Below are the code and all the weights of a small trained network. Each question names an input and a target symbol and asks about switching units off, where a switched-off unit gives its printed mean instead of its output.

import numpy as np


def w(rows, s, z=0):
    codes = np.array(rows[::2]) - 128.0
    scale = np.full(codes.shape[1], s)
    scale[-1] = z or s
    return codes * scale


def f(y):
    return y / 2 * (1 + np.tanh(0.7978845608 * (y + 0.044715 * y**3)))


def softmax(a):
    e = np.exp(a - a.max(-1, keepdims=True))
    return e / e.sum(-1, keepdims=True)


def log_softmax(a):
    a = a - a.max(-1, keepdims=True)
    return a - np.log(np.exp(a).sum(-1, keepdims=True))


def net(x, mask):
    ids = ['βγδεζηλμξπστψω'.index(c) for c in x.split()]
    T = len(ids)
    res = E[ids] + P[:T]
    r = res
    for j in range(3):
        rows = slice(4 * j, 4 * j + 4)
        q, k, v = (r @ M[0][rows].T for M in (Q, K, V))
        z = softmax(np.where(np.tri(T) > 0, q @ k.T / 4**0.5, -1e9)) @ v
        o = O[0][rows]
        res = res + np.where(mask[j], z, o[:, -1]) @ o[:, :-1]
    y = f(res @ A[0][:, :-1].T + A[0][:, -1])
    res = res + np.where(mask[3:19], y, B[0][:, -1]) @ B[0][:, :-1]
    return log_softmax(res[-1] @ U[:, :-1].T + U[:, -1])


Q, K, V, O, A, B = {}, {}, {}, {}, {}, {}
E = w([
[147,79,69],'β',
[113,230,202],'γ',
[141,167,157],'δ',
[149,91,135],'ε',
[142,131,123],'ζ',
[136,150,128],'η',
[152,129,132],'λ',
[107,85,201],'μ',
[172,145,139],'ξ',
[121,111,135],'π',
[128,187,135],'σ',
[123,129,130],'τ',
[63,107,90],'ψ',
[68,6,131],'ω',
],0.02)
P = w([
[154,105,254],'0',
[93,126,128],'1',
[113,111,134],'2',
[99,117,127],'3',
[96,127,119],'4',
[105,126,114],'5',
],0.0099)
Q[0] = w([
[152,115,171],'H0',
[180,177,160],'H0',
[156,139,207],'H0',
[7,156,69],'H0',
[121,162,97],'H1',
[138,87,41],'H1',
[89,50,177],'H1',
[68,145,83],'H1',
[127,236,136],'H2',
[173,192,157],'H2',
[58,96,33],'H2',
[177,98,61],'H2',
],0.011)
K[0] = w([
[191,161,215],'H0',
[127,218,168],'H0',
[172,214,17],'H0',
[81,23,53],'H0',
[242,106,176],'H1',
[223,86,165],'H1',
[88,38,128],'H1',
[111,160,203],'H1',
[64,54,162],'H2',
[87,37,113],'H2',
[103,254,93],'H2',
[119,132,172],'H2',
],0.0084)
V[0] = w([
[125,154,88],'H0',
[191,180,185],'H0',
[170,109,189],'H0',
[119,55,157],'H0',
[46,163,182],'H1',
[250,138,129],'H1',
[26,145,109],'H1',
[68,92,94],'H1',
[74,128,104],'H2',
[141,110,153],'H2',
[160,198,109],'H2',
[238,127,112],'H2',
],0.011)
O[0] = w([
[155,178,192,50],'H0',
[42,213,117,221],'H0',
[140,161,114,238],'H0',
[159,86,56,191],'H0',
[152,113,184,253],'H1',
[29,142,51,112],'H1',
[195,153,253,101],'H1',
[183,148,183,66],'H1',
[134,113,171,78],'H2',
[150,114,91,186],'H2',
[103,195,87,67],'H2',
[44,211,116,89],'H2',
],0.0062,0.0041)
A[0] = w([
[74,27,131,206],'N0',
[93,125,206,78],'N1',
[99,116,255,77],'N2',
[97,143,246,94],'N3',
[110,167,112,89],'N4',
[55,98,188,90],'N5',
[198,77,60,58],'N6',
[147,46,137,133],'N7',
[91,102,61,179],'N8',
[105,108,63,129],'N9',
[172,148,124,227],'N10',
[97,202,96,209],'N11',
[181,122,121,142],'N12',
[82,227,109,38],'N13',
[52,206,212,26],'N14',
[126,225,164,3],'N15',
],0.0099,0.0051)
B[0] = w([
[183,122,78,254],'N0',
[180,72,13,157],'N1',
[103,153,80,207],'N2',
[112,33,62,202],'N3',
[98,101,140,140],'N4',
[131,102,68,151],'N5',
[128,122,184,167],'N6',
[123,127,114,211],'N7',
[100,178,41,207],'N8',
[101,133,55,171],'N9',
[132,161,205,178],'N10',
[1,166,181,243],'N11',
[139,90,210,146],'N12',
[73,52,135,195],'N13',
[167,54,137,209],'N14',
[162,72,90,164],'N15',
],0.0069,0.0057)
U = w([
[119,3,18,101],'β',
[132,43,91,42],'γ',
[212,178,118,98],'δ',
[184,50,254,77],'ε',
[51,155,124,89],'ζ',
[122,205,103,126],'η',
[159,166,147,1],'λ',
[166,110,254,122],'μ',
[148,133,113,167],'ξ',
[92,174,183,91],'π',
[28,81,216,21],'σ',
[95,174,113,96],'τ',
[62,125,248,245],'ψ',
[143,190,149,232],'ω',
],0.0073,0.0063)

Each question gives the input, a string of symbols that net reads in full, and the target symbol t.
The units are the heads (4 rows each of Q, K, V and O) and the neurons (one row each of A and B). Each row of codes is followed by its name. A weight is (code - 128) times the scale printed after its matrix; where a second scale follows, it is the last column's (O, A, B and U).
mask holds one flag per unit, heads first, then neurons. A switched-off unit (its flag False) gives its mean, the last column of its rows in O or B, instead of its output. The means were averaged over made-up inputs and are rounded, as every weight is.
A unit's drop is (log p(t) with every unit on - log p(t) with that unit switched off) / (log p(t) with every unit on - log p(t) with every unit switched off).
The circuit of an input: a set's keep is (log p(t) with only the set's units on - log p(t) with every unit switched off) / (log p(t) with every unit on - log p(t) with every unit switched off). Starting from the 12 units with the biggest drops (on a tie, the unit counted first), units are removed one at a time, each time the one whose removal leaves the highest keep (on an exact tie, the one counted first), for as long as the keep stays at least 0.8.
units of the circuit, in order: the units of the circuit, biggest drop first
unit that matters most: the unit with the biggest drop
which heads matter: for each layer, one digit per head in row order, 1 if its drop is at least 0.15 and else 0, layers parted by /
drop when u is switched off: that unit's drop, to one decimal
input η ε ψ μ, target β: units of the circuit, in order : (N3, N1, N5)
input γ ζ ψ ω, target ε: units of the circuit, in order : (H1)
input π ω τ, target ε: units of the circuit, in order : (H1, H0, H2, N12)
input ε ε ω β ω η, target ε: which heads matter : 101
input π ω ε, target ε: which heads matter : 010
input λ δ ζ ω σ, target ε: units of the circuit, in order : (H2, H0, N8)
input δ ξ η, target ζ: units of the circuit, in order : (H1, H2, N11, H0)
input γ σ ξ, target ψ: which heads matter : 100
input δ ψ ω δ, target ε: which heads matter : 011
input γ τ λ ω ω τ, target ε: which heads matter : 110
input ω μ δ ξ ω ζ, target ε: which heads matter : 111
input δ ζ ε η σ, target ψ: which heads matter : 000
input ω ζ λ, target ε: drop when N11 is switched off : 0.1
input π η η λ ω, target ε: drop when N6 is switched off : 0.1
input ξ λ ξ ξ, target ζ: drop when N11 is switched off : 0.2
input ζ γ τ ω π, target ε: unit that matters most : H1
input σ δ γ β ω μ, target β: drop when H0 is switched off : 0.1
